Below is a small trained network, with its code and all its weights. Each question gives an input and a class and asks what happens when units are switched off, that is, made to give their printed mean instead of their output.

import numpy as np


def w(rows, s, z=0):
    codes = np.array(rows[::2]) - 128.0
    scale = np.full(codes.shape[1], s)
    scale[-1] = z or s
    return codes * scale


def norm(h):
    return h / np.sqrt((h * h).mean(-1, keepdims=True) + 1e-5)


def f(y):
    return y / 2 * (1 + np.tanh(0.7978845608 * (y + 0.044715 * y**3)))


def log_softmax(a):
    a = a - a.max(-1, keepdims=True)
    return a - np.log(np.exp(a).sum(-1, keepdims=True))


def net(x, mask):
    res = np.array(x, float).reshape(1, 3) / 4 @ E
    u = 0
    for l in range(2):
        y = f(norm(res) @ A[l][:, :-1].T + A[l][:, -1])
        res = res + np.where(mask[u : u + 7], y, B[l][:, -1]) @ B[l][:, :-1]
        u += 7
    return log_softmax(norm(res)[-1] @ U[:, :-1].T + U[:, -1])


A, B = {}, {}
E = w([
[92,125,91],'x0',
[132,2,125],'x1',
[175,130,215],'x2',
],0.0098)
A[0] = w([
[112,89,105,126],'0.n1',
[136,133,128,105],'0.n2',
[156,135,148,202],'0.n3',
[124,123,140,49],'0.n4',
[45,145,77,69],'0.n5',
[114,65,173,94],'0.n6',
[129,3,192,3],'0.n7',
],0.012,0.0024)
B[0] = w([
[230,53,142,161],'0.n1',
[221,154,188,124],'0.n2',
[153,254,111,151],'0.n3',
[67,145,157,118],'0.n4',
[77,98,73,175],'0.n5',
[121,109,10,183],'0.n6',
[103,116,88,254],'0.n7',
],0.0066,0.0068)
A[1] = w([
[142,106,151,121],'1.n1',
[131,163,147,78],'1.n2',
[158,168,109,124],'1.n3',
[210,102,131,196],'1.n4',
[7,156,144,245],'1.n5',
[140,176,122,26],'1.n6',
[93,126,173,3],'1.n7',
],0.019,0.0027)
B[1] = w([
[90,140,129,139],'1.n1',
[192,136,153,167],'1.n2',
[106,187,111,186],'1.n3',
[2,143,113,244],'1.n4',
[122,95,74,253],'1.n5',
[201,47,87,181],'1.n6',
[157,190,78,101],'1.n7',
],0.0088,0.0045)
U = w([
[254,144,23,243],'0',
[77,93,66,202],'1',
[149,63,49,148],'2',
[171,30,76,3],'3',
[175,189,145,58],'4',
],0.0084,0.0028)

Each question gives the input, the list of numbers given to net, and the class t.
The units are the neurons (one row each of A and B). Each row of codes is followed by its name. A weight is (code - 128) times the scale printed after its matrix; where a second scale follows, it is the last column's (A, B and U).
mask holds one flag per neuron, layer by layer. A switched-off neuron (its flag False) gives its mean, the last column of its row in B, instead of its output. The means were averaged over made-up inputs and are rounded, as every weight is.
A unit's drop is (log p(t) with every unit on - log p(t) with that unit switched off) / (log p(t) with every unit on - log p(t) with every unit switched off).
k most important neurons: the k neurons with the biggest drops, biggest first
top k neurons in layer l: the k neurons of layer l with the biggest drops, biggest first
drop of u: that unit's drop, to one decimal
input [-8,2,8], class 1: top 2 neurons in layer 1 -> (1.n4; 1.n1)
input [-2,4,5], class 1: top neuron in layer 1 -> (1.n4)
input [0,1,7], class 1: 2 most important neurons -> (1.n4; 0.n6)
input [-4,0,-1], class 0: 2 most important neurons -> (0.n3; 0.n1)
input [-4,0,0], class 0: 2 most important neurons -> (0.n3; 0.n1)
input [2,-1,2], class 0: 2 most important neurons -> (0.n1; 1.n6)
input [-7,3,8], class 1: top 2 neurons in layer 0 -> (0.n6; 0.n7)
input [-8,5,6], class 1: drop of 1.n4 -> 0.7
input [-6,2,4], class 1: drop of 1.n4 -> 0.4
input [-5,0,-2], class 0: drop of 0.n7 -> -0.1
input [-2,3,5], class 1: drop of 1.n4 -> 0.3
